Here is a tiny trained network, its code and every weight. The questions are about switching its units off for an input and a class, where a switched-off unit gives its printed mean instead of its output.

import numpy as np


def w(rows, s, z=0):
    codes = np.array(rows[::2]) - 128.0
    scale = np.full(codes.shape[1], s)
    scale[-1] = z or s
    return codes * scale


def f(y):
    return np.maximum(y, 0)


def log_softmax(a):
    a = a - a.max(-1, keepdims=True)
    return a - np.log(np.exp(a).sum(-1, keepdims=True))


def net(x, mask):
    res = np.array(x, float).reshape(1, 6) / 4 @ E
    y = f(res @ A[0][:, :-1].T + A[0][:, -1])
    res = res + np.where(mask, y, B[0][:, -1]) @ B[0][:, :-1]
    return log_softmax(res[-1] @ U[:, :-1].T + U[:, -1])


A, B = {}, {}
E = w([
[129,37,178,21,114,127],'x0',
[197,100,163,218,209,159],'x1',
[253,93,165,103,82,124],'x2',
[145,59,43,81,90,102],'x3',
[208,164,8,86,217,34],'x4',
[107,33,132,190,93,15],'x5',
],0.0063)
A[0] = w([
[151,165,180,202,69,37,12],'N1',
[166,222,81,94,215,26,210],'N2',
[56,191,111,182,192,101,185],'N3',
[123,127,131,126,157,137,10],'N4',
[84,80,125,116,244,176,2],'N5',
[183,230,97,77,38,192,64],'N6',
[30,141,82,208,153,145,111],'N7',
[37,236,201,148,90,208,181],'N8',
[187,154,248,238,212,171,129],'N9',
],0.014,0.0023)
B[0] = w([
[49,90,164,148,127,124,173],'N1',
[233,172,119,48,189,196,252],'N2',
[129,163,48,132,77,178,211],'N3',
[128,155,142,120,164,98,135],'N4',
[153,78,192,128,167,128,170],'N5',
[178,189,81,107,233,164,204],'N6',
[208,192,150,178,111,194,200],'N7',
[127,13,174,19,214,54,244],'N8',
[176,251,33,116,130,161,239],'N9',
],0.013)
U = w([
[127,23,199,112,180,70,81],'0',
[214,165,84,118,193,192,205],'1',
[91,128,119,254,85,122,2],'2',
],0.0076,0.0026)

Each question gives the input, the list of numbers given to net, and the class t.
The units are the neurons (one row each of A and B). Each row of codes is followed by its name. A weight is (code - 128) times the scale printed after its matrix; where a second scale follows, it is the last column's (A, B and U).
mask holds one flag per neuron, in row order. A switched-off neuron (its flag False) gives its mean, the last column of its row in B, instead of its output. The means were averaged over made-up inputs and are rounded, as every weight is.
A unit's drop is (log p(t) with every unit on - log p(t) with that unit switched off) / (log p(t) with every unit on - log p(t) with every unit switched off).
The circuit of an input: a set's keep is (log p(t) with only the set's units on - log p(t) with every unit switched off) / (log p(t) with every unit on - log p(t) with every unit switched off). Starting from all 9 units, units are removed one at a time, each time the one whose removal leaves the highest keep (on an exact tie, the one counted first), for as long as the keep stays at least 0.8.
circuit, biggest first: the units of the circuit, biggest drop first
k most important neurons: the k neurons with the biggest drops, biggest first
drop of u: that unit's drop, to one decimal
input [8,7,-2,8,-1,-7], class 0: circuit, biggest first	N9, N2
input [-2,-5,-4,-7,-5,-2], class 0: circuit, biggest first	N8
input [2,3,1,4,-5,8], class 0: 3 most important neurons	N9, N3, N7
input [-7,-2,4,-4,0,7], class 2: circuit, biggest first	N1, N2, N8
input [7,-2,0,8,-5,2], class 0: 2 most important neurons	N9, N2
input [6,-2,8,-8,-6,2], class 0: 2 most important neurons	N2, N8
input [-4,-5,-3,6,-6,6], class 2: 2 most important neurons	N2, N7
input [-6,3,-4,7,-6,6], class 2: circuit, biggest first	N2, N6
input [8,-7,-6,-5,3,8], class 2: 2 most important neurons	N8, N2
input [7,0,2,-4,-5,-1], class 0: drop of N8	0.1
input [-6,-2,3,7,-7,8], class 2: drop of N8	0.4
input [0,-8,4,-6,1,1], class 0: drop of N6	-0.1
input [4,-5,-5,0,-4,-4], class 0: drop of N8	0.1
